Below is a small trained network, with its code and all its weights. Each question gives an input and a class and asks what happens when units are switched off, that is, made to give their printed mean instead of their output.

import numpy as np


def w(rows, s, z=0):
    codes = np.array(rows[::2]) - 128.0
    scale = np.full(codes.shape[1], s)
    scale[-1] = z or s
    return codes * scale


def f(y):
    return y / 2 * (1 + np.tanh(0.7978845608 * (y + 0.044715 * y**3)))


def log_softmax(a):
    a = a - a.max(-1, keepdims=True)
    return a - np.log(np.exp(a).sum(-1, keepdims=True))


def net(x, mask):
    res = np.array(x, float).reshape(1, 7) / 4 @ E
    y = f(res @ A[0][:, :-1].T + A[0][:, -1])
    res = res + np.where(mask, y, B[0][:, -1]) @ B[0][:, :-1]
    return log_softmax(res[-1] @ U[:, :-1].T + U[:, -1])


A, B = {}, {}
E = w([
[113,167,124,107],'x0',
[185,79,109,181],'x1',
[93,60,75,32],'x2',
[120,88,76,156],'x3',
[163,172,17,138],'x4',
[65,160,3,187],'x5',
[153,28,51,151],'x6',
],0.0078)
A[0] = w([
[52,180,149,89,73],'N0',
[91,83,250,180,229],'N1',
[244,27,86,38,161],'N2',
[126,78,149,177,252],'N3',
[160,171,220,65,104],'N4',
[182,193,98,189,1],'N5',
],0.014,0.0043)
B[0] = w([
[75,115,50,5,183],'N0',
[255,142,118,63,247],'N1',
[61,21,87,187,228],'N2',
[170,103,49,105,185],'N3',
[117,160,238,151,232],'N4',
[146,177,56,185,172],'N5',
],0.02,0.011)
U = w([
[82,235,217,74,98],'0',
[45,80,185,187,64],'1',
[165,221,99,242,74],'2',
[18,96,245,157,121],'3',
[117,3,18,128,178],'4',
[181,142,153,101,231],'5',
[190,148,167,89,2],'6',
],0.0074,0.0092)

Each question gives the input, the list of numbers given to net, and the class t.
The units are the neurons (one row each of A and B). Each row of codes is followed by its name. A weight is (code - 128) times the scale printed after its matrix; where a second scale follows, it is the last column's (A, B and U).
mask holds one flag per neuron, in row order. A switched-off neuron (its flag False) gives its mean, the last column of its row in B, instead of its output. The means were averaged over made-up inputs and are rounded, as every weight is.
A unit's drop is (log p(t) with every unit on - log p(t) with that unit switched off) / (log p(t) with every unit on - log p(t) with every unit switched off).
The circuit of an input: a set's keep is (log p(t) with only the set's units on - log p(t) with every unit switched off) / (log p(t) with every unit on - log p(t) with every unit switched off). Starting from all 6 units, units are removed one at a time, each time the one whose removal leaves the highest keep (on an exact tie, the one counted first), for as long as the keep stays at least 0.8.
circuit, biggest first: the units of the circuit, biggest drop first
k most important neurons: the k neurons with the biggest drops, biggest first
drop when u is switched off: that unit's drop, to one decimal
input [-8,-2,8,-8,-3,-7,-1], class 3: circuit, biggest first : (N4)
input [4,7,0,6,3,5,-2], class 2: circuit, biggest first : (N2, N5)
input [0,-3,5,5,2,0,-8], class 0: circuit, biggest first : (N2, N1)
input [-8,-3,-2,-5,-7,-6,0], class 6: circuit, biggest first : (N1, N4)
input [-7,-8,7,5,1,-7,-4], class 3: circuit, biggest first : (N4, N2)
input [-5,1,7,-5,-5,-6,-6], class 0: 2 most important neurons : (N4, N1)
input [5,-4,-5,0,-8,-7,8], class 6: 2 most important neurons : (N1, N4)
input [-7,4,-7,8,-7,-8,-6], class 6: 3 most important neurons : (N1, N4, N2)
input [6,8,-7,1,-1,8,8], class 2: 3 most important neurons : (N5, N2, N0)
input [-3,-2,-6,-4,-4,-6,6], class 6: 2 most important neurons : (N1, N4)
input [-4,6,-2,2,8,-2,-4], class 2: 3 most important neurons : (N5, N0, N2)
input [-3,-5,8,-6,6,-3,-8], class 0: 2 most important neurons : (N2, N0)
input [-1,2,-5,-6,0,-4,-4], class 0: 3 most important neurons : (N4, N2, N3)
input [-5,-3,-4,-1,-3,1,5], class 5: 3 most important neurons : (N2, N0, N1)
input [6,-4,1,7,-4,0,-2], class 0: 2 most important neurons : (N2, N3)
input [5,-1,-7,-7,0,2,6], class 2: drop when N2 is switched off : 0.3
input [-8,6,-4,4,4,7,-7], class 2: drop when N5 is switched off : 0.1
input [3,-4,-4,-1,3,-8,-3], class 0: drop when N4 is switched off : 0.6
